Each row has a name. After each piece below comes the name of the row it's from, unless a question asks for something else. Each question is about the rows just above it. Places in a row count from 0.

|  53 |  93 | 100 |  96 | 200 |  45 | 226 | 186 | 237 |  90 |  87 | 213 | 139 | 203 |  25 |  34 | 170 | 188 |  56 | 178 |  50 | 173 | 110 | 147 | 100 | 199 | 185 |  19 | 151 | 113 | 207 |  71 |  52 | -> somal
|  53 |  93 | 100 |  96 | 200 |  45 | 226 | 186 | 237 |  90 | 193 | 171 | 123 | 197 |  98 | 206 | 148 | 188 |  56 | 178 |  50 | 173 | 110 | 147 | 100 | 199 | 185 |  19 | 151 | 113 | 207 | 103 | 197 | -> pabus
| 190 | 108 |  77 | 160 |  57 |  67 | 146 |  22 | 179 |  18 | 114 | 169 |  61 | 121 | 143 |  34 | 223 | 103 | 158 |  44 | 238 | 113 | 207 |  27 | 147 |  79 | 113 |  96 |  47 | 138 | 190 | 129 | 152 | -> miz
|  41 |  38 | 115 | 154 | 218 | 124 | 202 | 220 | 235 |  50 | 148 | 123 | 197 |  98 | 206 | 193 | 171 | 148 |  94 | 209 | 183 | 239 |  17 | 112 | 199 |  21 | 214 | 133 |  78 | 192 | 139 |  22 | 131 | -> dunot
| 197 | 124 |  34 | 232 |  11 | 144 | 157 | 193 |  34 |  97 | 206 |  84 |  47 |  11 | 172 | 238 | 195 | 224 | 122 |  23 |  81 | 167 | 216 | 153 | 188 | 221 | 110 | 178 | 108 | 184 | 175 | 179 | 199 | -> par
|  41 | 181 |  21 |  87 | 163 |  31 |  35 |  70 | 207 | 130 | 131 | 162 | 223 | 186 | 146 | 209 | 222 | 192 | 147 |  70 |  18 |  29 |  69 | 167 | 243 | 132 | 102 | 165 | 131 |  86 | 211 |  89 | 240 | -> Nuz
| 122 |  86 |  45 | 196 |  76 |  99 |  20 | 181 |  73 |  19 | 239 |  67 | 179 | 141 | 222 | 163 | 206 |  13 |  81 | 212 | 189 | 207 |  93 | 143 |  86 |  10 | 142 | 130 | 211 | 109 | 118 | 128 | 241 | -> dozu
| 125 | 182 | 166 |  85 | 163 | 182 | 127 | 240 | 137 | 115 | 164 |  23 |  18 |  44 |  48 | 116 |  95 |  10 | 193 | 187 |  80 |  16 |  33 | 232 |  37 | 220 | 218 |  60 | 223 | 168 | 238 |  49 |  79 | -> Dusa
|  41 | 181 |  21 |  87 | 163 |  31 |  35 |  70 | 207 | 130 | 131 | 162 | 223 | 186 | 146 | 209 | 222 |  46 |  58 | 135 | 149 |  35 | 192 | 241 | 164 |  95 | 230 |  89 | 128 |  22 | 150 | 113 |  93 | -> Pazug
| 153 | 138 | 122 |  69 | 217 | 113 |  61 |  27 |  86 | 125 | 159 |  52 | 137 | 122 | 189 | 112 | 149 | 169 | 211 | 139 | 217 | 177 | 192 |  48 | 202 |  81 | 232 |  56 | 212 |  85 | 159 | 121 |  38 | -> kazas
|  41 | 181 |  21 |  87 | 163 |  31 |  35 |  70 | 207 | 130 | 131 | 162 | 223 | 186 | 146 | 209 | 222 | 192 | 147 |  70 |  18 |  29 |  69 | 167 | 243 | 132 | 102 | 165 | 131 |  86 | 202 |  89 | 240 | -> raku
q: |  27 |  86 | 125 | 159 |  52 | 137 | 122 | 189 | 112 | 149 | 169 | 211 |	kazas
q: | 148 | 123 | 197 |  98 | 206 | 193 | 171 |	dunot
q: | 122 |  86 |  45 | 196 |  76 |  99 |  20 | 181 |  73 |  19 | 239 |  67 | 179 | 141 | 222 | 163 | 206 |  13 |  81 | 212 | 189 | 207 |  93 | 143 |  86 |  10 | 142 | 130 | 211 | 109 | 118 | 128 | 241 |	dozu
| 142 | is at row and place	dozu, 26
q: |  53 |  93 | 100 |  96 | 200 |  45 | 226 | 186 | 237 |  90 | 193 | 171 | 123 | 197 |  98 | 206 | 148 | 188 |  56 | 178 |  50 | 173 | 110 | 147 | 100 | 199 | 185 |  19 | 151 | 113 | 207 | 103 | 197 |	pabus

| 138 |  81 | 136 |  18 | 115 | 110 |  dunot
| 108 |  82 |  83 | 247 | 107 | 110 |  somal
| 108 |  90 | 132 |  21 | 111 | 115 |  kazas
| 108 |  42 | 138 | 131 | 183 | 133 |  Pazug
Row and place of | 111 | in the named rows:	kazas, 4
| 81 | is at row and place	dunot, 1
Row and place of | 132 | in the named rows:	kazas, 2
q: | 138 | 131 |	Pazug
q: | 115 | 110 |	dunot

